Below are the code and all the weights of a small trained network. Each question names an input and a class and asks about switching units off, where a switched-off unit gives its printed mean instead of its output.

import numpy as np


def w(rows, s, z=0):
    codes = np.array(rows[::2]) - 128.0
    scale = np.full(codes.shape[1], s)
    scale[-1] = z or s
    return codes * scale


def norm(h):
    return h / np.sqrt((h * h).mean(-1, keepdims=True) + 1e-5)


def f(y):
    return np.maximum(y, 0)


def log_softmax(a):
    a = a - a.max(-1, keepdims=True)
    return a - np.log(np.exp(a).sum(-1, keepdims=True))


def net(x, mask):
    res = np.array(x, float).reshape(1, 4) / 4 @ E
    u = 0
    for l in range(2):
        y = f(norm(res) @ A[l][:, :-1].T + A[l][:, -1])
        res = res + np.where(mask[u : u + 8], y, B[l][:, -1]) @ B[l][:, :-1]
        u += 8
    return log_softmax(norm(res)[-1] @ U[:, :-1].T + U[:, -1])


A, B = {}, {}
E = w([
[135,122,186,2,103,129,168,112,155],'x0',
[78,178,87,121,124,145,118,121,111],'x1',
[94,73,137,182,113,155,143,94,153],'x2',
[132,83,64,129,101,191,157,192,109],'x3',
],0.0088)
A[0] = w([
[69,153,85,209,131,164,157,55,179,211],'0.n0',
[34,50,154,74,109,196,151,107,172,37],'0.n1',
[138,93,174,63,131,204,169,77,139,22],'0.n2',
[150,44,214,166,155,96,102,96,186,35],'0.n3',
[76,164,139,86,122,107,57,21,139,116],'0.n4',
[122,126,126,168,254,42,107,100,191,64],'0.n5',
[79,44,183,158,171,74,53,21,129,160],'0.n6',
[117,28,77,55,72,130,214,203,93,5],'0.n7',
],0.0071,0.0017)
B[0] = w([
[110,163,143,144,201,187,129,49,178,240],'0.n0',
[169,68,142,157,123,115,100,155,79,220],'0.n1',
[143,2,131,159,112,50,130,88,104,211],'0.n2',
[126,190,87,84,130,160,137,113,153,215],'0.n3',
[117,171,123,107,118,166,102,124,121,216],'0.n4',
[195,134,96,103,115,150,144,193,120,213],'0.n5',
[97,181,86,63,90,142,166,167,192,245],'0.n6',
[136,243,89,184,145,100,131,130,200,254],'0.n7',
],0.0089,0.0058)
A[1] = w([
[135,102,162,101,68,145,176,122,105,18],'1.n0',
[154,72,201,93,121,61,161,61,169,78],'1.n1',
[158,112,124,146,113,58,152,188,148,122],'1.n2',
[137,131,89,166,96,152,145,157,106,247],'1.n3',
[157,118,169,109,109,39,101,105,67,252],'1.n4',
[112,68,110,150,174,204,130,145,83,143],'1.n5',
[169,165,123,2,131,130,119,117,63,97],'1.n6',
[159,166,139,83,198,148,182,134,83,195],'1.n7',
],0.0094,0.0016)
B[1] = w([
[164,133,64,146,111,18,220,44,231,159],'1.n0',
[36,3,70,92,62,195,208,104,185,228],'1.n1',
[255,96,139,37,80,146,123,130,93,202],'1.n2',
[125,164,239,115,146,111,113,104,208,230],'1.n3',
[68,86,31,116,132,158,97,112,48,190],'1.n4',
[172,28,141,120,191,54,116,58,98,190],'1.n5',
[130,86,210,217,119,59,72,154,82,254],'1.n6',
[74,139,26,138,120,166,174,119,89,203],'1.n7',
],0.0071,0.006)
U = w([
[108,118,180,137,134,185,154,153,90,2],'0',
[89,47,75,92,55,138,186,97,131,170],'1',
[109,118,204,136,141,169,162,155,99,5],'2',
[103,246,56,143,126,206,165,141,197,161],'3',
[255,144,126,120,107,108,130,178,141,142],'4',
[52,170,123,147,94,93,73,156,19,118],'5',
[135,85,114,219,201,142,100,72,144,144],'6',
[101,140,182,88,169,135,97,89,119,104],'7',
],0.013,0.0079)

Each question gives the input, the list of numbers given to net, and the class t.
The units are the neurons (one row each of A and B). Each row of codes is followed by its name. A weight is (code - 128) times the scale printed after its matrix; where a second scale follows, it is the last column's (A, B and U).
mask holds one flag per neuron, layer by layer. A switched-off neuron (its flag False) gives its mean, the last column of its row in B, instead of its output. The means were averaged over made-up inputs and are rounded, as every weight is.
A unit's drop is (log p(t) with every unit on - log p(t) with that unit switched off) / (log p(t) with every unit on - log p(t) with every unit switched off).
The circuit of an input: a set's keep is (log p(t) with only the set's units on - log p(t) with every unit switched off) / (log p(t) with every unit on - log p(t) with every unit switched off). Starting from the 12 units with the biggest drops (on a tie, the unit counted first), units are removed one at a time, each time the one whose removal leaves the highest keep (on an exact tie, the one counted first), for as long as the keep stays at least 0.8.
circuit, biggest first: the units of the circuit, biggest drop first
most important unit: the unit with the biggest drop
k most important neurons: the k neurons with the biggest drops, biggest first
top k neurons in layer l: the k neurons of layer l with the biggest drops, biggest first
drop when u is switched off: that unit's drop, to one decimal
input [-4,3,-2,0], class 6: most important unit : 0.n6
input [4,4,7,4], class 6: circuit, biggest first : 0.n7, 0.n1, 0.n6
input [-8,1,-7,2], class 6: top 2 neurons in layer 0 : 0.n6, 0.n7
input [-8,5,-5,5], class 6: 4 most important neurons : 1.n5, 0.n6, 0.n7, 0.n3
input [2,7,-1,-5], class 5: circuit, biggest first : 1.n6, 0.n7
input [5,1,-4,-2], class 1: circuit, biggest first : 1.n1, 0.n2
input [-3,-8,1,7], class 4: 3 most important neurons : 0.n0, 1.n2, 0.n6
input [-3,0,-7,-7], class 5: top 2 neurons in layer 1 : 1.n6, 1.n7
input [-5,-5,6,0], class 3: 2 most important neurons : 0.n6, 0.n3
input [4,1,-4,-1], class 1: top 2 neurons in layer 1 : 1.n1, 1.n0
input [-8,5,-4,1], class 6: 4 most important neurons : 0.n6, 0.n7, 1.n5, 0.n3
input [-1,5,4,4], class 6: 2 most important neurons : 0.n6, 1.n5
input [-7,3,6,-2], class 3: 4 most important neurons : 0.n6, 0.n2, 1.n6, 0.n1
input [-3,-2,-7,-3], class 5: most important unit : 0.n7
input [3,-5,8,7], class 4: top 3 neurons in layer 0 : 0.n7, 0.n1, 0.n0
input [-7,1,2,-2], class 3: 2 most important neurons : 0.n6, 0.n2
input [-3,0,-3,-4], class 4: 3 most important neurons : 0.n5, 0.n0, 1.n6
input [-4,4,5,5], class 6: 2 most important neurons : 1.n5, 0.n6
input [8,8,-5,-2], class 5: 2 most important neurons : 1.n6, 0.n4
input [-5,7,1,5], class 6: 3 most important neurons : 1.n5, 0.n6, 0.n7
input [5,-6,4,8], class 4: 2 most important neurons : 0.n7, 1.n2
input [-6,8,0,0], class 6: 4 most important neurons : 0.n6, 0.n7, 1.n5, 0.n3
input [2,-8,1,8], class 4: most important neuron : 0.n7
input [-1,-3,-1,-4], class 3: 2 most important neurons : 0.n3, 0.n6
input [6,7,-3,2], class 5: drop when 1.n6 is switched off : 0.1
input [-7,-6,-2,-1], class 4: drop when 0.n4 is switched off : 0.3
input [-6,-6,-4,-6], class 4: drop when 0.n5 is switched off : 0.5
input [4,-1,-8,0], class 5: drop when 1.n6 is switched off : 0.6
input [5,4,-5,6], class 4: most important unit : 0.n0
